Below are the code and all the weights of a small trained network. Each question names an input and a class and asks about switching units off, where a switched-off unit gives its printed mean instead of its output.

import numpy as np


def w(rows, s, z=0):
    codes = np.array(rows[::2]) - 128.0
    scale = np.full(codes.shape[1], s)
    scale[-1] = z or s
    return codes * scale


def f(y):
    return np.maximum(y, 0)


def log_softmax(a):
    a = a - a.max(-1, keepdims=True)
    return a - np.log(np.exp(a).sum(-1, keepdims=True))


def net(x, mask):
    res = np.array(x, float).reshape(1, 7) / 4 @ E
    y = f(res @ A[0][:, :-1].T + A[0][:, -1])
    res = res + np.where(mask, y, B[0][:, -1]) @ B[0][:, :-1]
    return log_softmax(res[-1] @ U[:, :-1].T + U[:, -1])


A, B = {}, {}
E = w([
[128,126,128,129,130,128,128,129],'x0',
[149,42,155,178,66,225,102,91],'x1',
[127,128,127,127,128,127,128,127],'x2',
[117,84,39,77,162,165,209,152],'x3',
[130,147,75,167,45,157,47,245],'x4',
[148,101,104,207,56,43,201,130],'x5',
[46,210,95,168,114,176,169,59],'x6',
],0.011)
A[0] = w([
[126,111,150,154,108,198,155,120,58],'n0',
[121,185,89,93,194,91,182,200,56],'n1',
[134,170,84,163,97,123,59,192,42],'n2',
[103,120,22,34,153,120,194,165,131],'n3',
[145,113,105,198,56,24,171,103,94],'n4',
[236,93,182,116,153,76,84,149,149],'n5',
[171,138,163,100,174,71,170,89,146],'n6',
[155,176,139,77,132,81,144,65,72],'n7',
[130,251,208,108,108,26,77,124,116],'n8',
[157,67,182,138,65,199,105,73,101],'n9',
[146,171,70,135,99,171,119,182,82],'n10',
[107,200,113,163,104,133,100,61,148],'n11',
[96,130,195,87,207,161,119,120,78],'n12',
[121,163,119,135,68,178,141,71,82],'n13',
[185,150,141,156,119,72,185,93,125],'n14',
[127,168,183,86,158,93,197,112,83],'n15',
[106,191,157,99,157,68,139,158,68],'n16',
[155,64,121,91,144,69,82,148,4],'n17',
[22,251,74,162,148,93,131,103,110],'n18',
[182,114,133,62,160,14,86,177,100],'n19',
[101,177,147,62,205,213,2,121,66],'n20',
[115,216,92,93,88,88,93,215,104],'n21',
[120,174,222,151,100,94,63,83,94],'n22',
[159,110,176,105,155,117,156,42,51],'n23',
[53,234,110,154,111,121,144,87,114],'n24',
],0.011,0.0035)
B[0] = w([
[183,91,158,80,122,139,60,124,166],'n0',
[190,144,166,120,1,122,132,139,214],'n1',
[3,87,189,169,191,99,122,119,210],'n2',
[87,66,162,58,103,254,220,141,225],'n3',
[158,243,80,161,121,67,213,196,232],'n4',
[142,108,47,64,182,103,114,87,239],'n5',
[90,138,165,183,140,122,96,128,218],'n6',
[88,128,188,152,141,120,94,85,191],'n7',
[162,47,189,39,68,227,227,204,251],'n8',
[186,134,210,66,50,122,95,114,215],'n9',
[48,84,159,179,165,131,119,123,187],'n10',
[154,102,82,112,165,140,113,104,193],'n11',
[120,168,127,179,130,92,134,194,202],'n12',
[137,117,82,108,138,118,80,88,177],'n13',
[88,149,125,180,113,115,115,166,193],'n14',
[97,114,185,170,149,113,108,139,205],'n15',
[152,117,178,130,68,91,92,115,198],'n16',
[118,101,53,103,230,140,96,94,188],'n17',
[171,99,66,71,136,78,52,37,232],'n18',
[180,120,42,74,149,94,76,40,247],'n19',
[191,224,64,212,119,56,204,192,247],'n20',
[88,105,214,203,121,87,62,139,224],'n21',
[50,77,114,54,133,233,234,158,220],'n22',
[38,75,166,190,158,92,85,149,207],'n23',
[169,107,59,93,197,117,116,112,214],'n24',
],0.0096,0.015)
U = w([
[146,103,34,73,226,113,72,38,74],'0',
[88,76,156,62,143,249,248,156,34],'1',
[35,116,217,214,212,101,60,115,15],'2',
[158,233,76,202,147,64,210,170,95],'3',
[190,107,192,99,79,125,73,86,255],'4',
],0.013,0.0049)

Each question gives the input, the list of numbers given to net, and the class t.
The units are the neurons (one row each of A and B). Each row of codes is followed by its name. A weight is (code - 128) times the scale printed after its matrix; where a second scale follows, it is the last column's (A, B and U).
mask holds one flag per neuron, in row order. A switched-off neuron (its flag False) gives its mean, the last column of its row in B, instead of its output. The means were averaged over made-up inputs and are rounded, as every weight is.
A unit's drop is (log p(t) with every unit on - log p(t) with that unit switched off) / (log p(t) with every unit on - log p(t) with every unit switched off).
The circuit of an input: a set's keep is (log p(t) with only the set's units on - log p(t) with every unit switched off) / (log p(t) with every unit on - log p(t) with every unit switched off). Starting from the 12 units with the biggest drops (on a tie, the unit counted first), units are removed one at a time, each time the one whose removal leaves the highest keep (on an exact tie, the one counted first), for as long as the keep stays at least 0.8.
units of the circuit, in order: the units of the circuit, biggest drop first
unit that matters most: the unit with the biggest drop
top k neurons: the k neurons with the biggest drops, biggest first
drop of u: that unit's drop, to one decimal
input [-8,-8,-3,-6,-7,-5,1], class 4: unit that matters most	n8
input [-4,-4,-4,-3,0,3,3], class 4: top 4 neurons	(n20; n18; n3; n8)
input [-4,1,4,-6,8,-5,-8], class 0: top 2 neurons	(n5; n19)
input [8,-8,7,-8,-4,-2,-3], class 1: top 2 neurons	(n8; n22)
input [7,0,-8,-4,-7,-7,5], class 2: top 3 neurons	(n23; n4; n7)
input [-3,6,8,1,-7,7,-2], class 2: top 2 neurons	(n20; n23)
input [0,-7,3,8,-8,8,-3], class 1: top 3 neurons	(n3; n20; n1)
input [-7,-3,-3,2,0,0,1], class 4: top 2 neurons	(n22; n8)
input [2,-5,-5,-7,2,-6,8], class 0: top 2 neurons	(n18; n24)
input [-2,2,4,2,0,0,3], class 0: top 3 neurons	(n8; n22; n1)
input [4,2,-6,1,7,8,-5], class 3: top 2 neurons	(n4; n23)
input [-7,8,-3,6,-3,-6,-3], class 4: top 2 neurons	(n9; n22)
input [-1,2,-3,-6,-2,-7,-4], class 3: top 3 neurons	(n20; n3; n12)
input [0,-4,3,6,5,5,-1], class 1: unit that matters most	n3
input [-8,-3,-8,-4,7,8,-7], class 3: top 3 neurons	(n4; n18; n23)
input [-1,8,-8,2,8,8,2], class 2: top 2 neurons	(n2; n20)
input [4,-5,-4,1,-8,-4,7], class 2: top 2 neurons	(n15; n23)
input [4,2,-4,-7,5,5,7], class 0: drop of n12	0.0
input [7,2,-7,-7,8,-2,-3], class 2: drop of n3	1.4
input [2,-6,-4,6,3,-7,-3], class 3: units of the circuit, in order	(n20)
input [8,5,7,0,7,7,-8], class 0: drop of n5	0.3
input [-2,4,-8,-6,4,2,-2], class 1: drop of n22	0.2
